Below is a small trained network, with its code and all its weights. Each question gives an input and a class and asks what happens when units are switched off, that is, made to give their printed mean instead of their output.

import numpy as np


def w(rows, s, z=0):
    codes = np.array(rows[::2]) - 128.0
    scale = np.full(codes.shape[1], s)
    scale[-1] = z or s
    return codes * scale


def norm(h):
    return h / np.sqrt((h * h).mean(-1, keepdims=True) + 1e-5)


def f(y):
    return y / 2 * (1 + np.tanh(0.7978845608 * (y + 0.044715 * y**3)))


def log_softmax(a):
    a = a - a.max(-1, keepdims=True)
    return a - np.log(np.exp(a).sum(-1, keepdims=True))


def net(x, mask):
    res = np.array(x, float).reshape(1, 8) / 4 @ E
    u = 0
    for l in range(2):
        y = f(norm(res) @ A[l][:, :-1].T + A[l][:, -1])
        res = res + np.where(mask[u : u + 4], y, B[l][:, -1]) @ B[l][:, :-1]
        u += 4
    return log_softmax(norm(res)[-1] @ U[:, :-1].T + U[:, -1])


A, B = {}, {}
E = w([
[2,179,67,21,76,157,82,106],'x0',
[77,42,156,138,117,138,93,90],'x1',
[161,120,207,162,206,110,56,187],'x2',
[167,53,112,130,134,186,202,31],'x3',
[165,167,153,160,153,102,113,196],'x4',
[190,94,91,126,136,193,234,40],'x5',
[112,203,81,172,31,48,185,210],'x6',
[27,19,158,203,23,93,111,156],'x7',
],0.0029)
A[0] = w([
[168,125,149,80,249,140,97,63,8],'0.n1',
[145,21,123,130,122,142,196,33,7],'0.n2',
[121,163,87,73,96,113,145,83,15],'0.n3',
[105,170,83,93,102,133,163,95,5],'0.n4',
],0.014,0.0028)
B[0] = w([
[166,142,122,67,195,190,32,173,213],'0.n1',
[127,44,141,251,105,126,180,46,244],'0.n2',
[104,175,99,119,96,127,169,129,168],'0.n3',
[101,177,89,87,93,146,171,119,169],'0.n4',
],0.013,0.011)
A[1] = w([
[129,157,141,47,147,93,125,146,5],'1.n1',
[124,113,174,74,140,72,209,86,39],'1.n2',
[2,67,141,91,65,106,44,115,6],'1.n3',
[127,126,164,76,165,89,158,80,6],'1.n4',
],0.011,0.0014)
B[1] = w([
[135,46,131,170,75,145,181,99,181],'1.n1',
[69,122,107,146,78,201,11,230,134],'1.n2',
[34,44,230,3,98,56,97,99,253],'1.n3',
[76,96,147,150,100,235,43,131,98],'1.n4',
],0.0064,0.0045)
U = w([
[211,192,156,197,143,18,150,225,10],'0',
[76,235,36,67,52,164,203,104,97],'1',
[47,79,212,58,86,35,86,136,68],'2',
[196,139,116,60,222,231,7,152,200],'3',
[142,31,120,254,113,174,159,15,243],'4',
],0.008,0.0011)

Each question gives the input, the list of numbers given to net, and the class t.
The units are the neurons (one row each of A and B). Each row of codes is followed by its name. A weight is (code - 128) times the scale printed after its matrix; where a second scale follows, it is the last column's (A, B and U).
mask holds one flag per neuron, layer by layer. A switched-off neuron (its flag False) gives its mean, the last column of its row in B, instead of its output. The means were averaged over made-up inputs and are rounded, as every weight is.
A unit's drop is (log p(t) with every unit on - log p(t) with that unit switched off) / (log p(t) with every unit on - log p(t) with every unit switched off).
The circuit of an input: a set's keep is (log p(t) with only the set's units on - log p(t) with every unit switched off) / (log p(t) with every unit on - log p(t) with every unit switched off). Starting from all 8 units, units are removed one at a time, each time the one whose removal leaves the highest keep (on an exact tie, the one counted first), for as long as the keep stays at least 0.8.
units of the circuit, in order: the units of the circuit, biggest drop first
k most important neurons of layer l: the k neurons of layer l with the biggest drops, biggest first
drop when u is switched off: that unit's drop, to one decimal
input [3,8,-6,-7,4,4,-3,1], class 2: units of the circuit, in order => (1.n3)
input [-8,-5,-3,-5,3,-6,-5,5], class 0: units of the circuit, in order => (0.n2; 0.n1; 1.n3)
input [-2,-5,6,0,1,7,6,0], class 0: units of the circuit, in order => (0.n2; 0.n1; 0.n4)
input [3,1,4,2,8,-7,4,-6], class 0: 2 most important neurons of layer 0 => (0.n1; 0.n2)
input [-4,-5,-1,8,2,-2,6,-8], class 3: 2 most important neurons of layer 0 => (0.n2; 0.n3)
input [4,-8,1,3,1,-2,-1,5], class 1: 2 most important neurons of layer 0 => (0.n2; 0.n4)
input [1,-1,-5,-4,4,7,0,3], class 1: 2 most important neurons of layer 0 => (0.n4; 0.n3)
input [-1,1,2,-6,-4,-7,-3,4], class 2: 2 most important neurons of layer 0 => (0.n2; 0.n1)
input [4,-3,-4,-8,7,5,3,8], class 2: 2 most important neurons of layer 0 => (0.n2; 0.n3)
input [0,-6,4,-4,7,7,7,-2], class 0: 2 most important neurons of layer 0 => (0.n2; 0.n1)
input [6,3,8,-4,-3,3,2,6], class 2: drop when 0.n2 is switched off => 0.3
input [-2,2,-1,-5,0,3,-4,-1], class 3: drop when 0.n2 is switched off => 0.0
input [-2,-2,-8,-3,8,3,-2,-4], class 1: drop when 0.n4 is switched off => 0.1
input [0,5,6,8,-2,-3,4,-7], class 3: most important neuron of layer 0 => (0.n1)
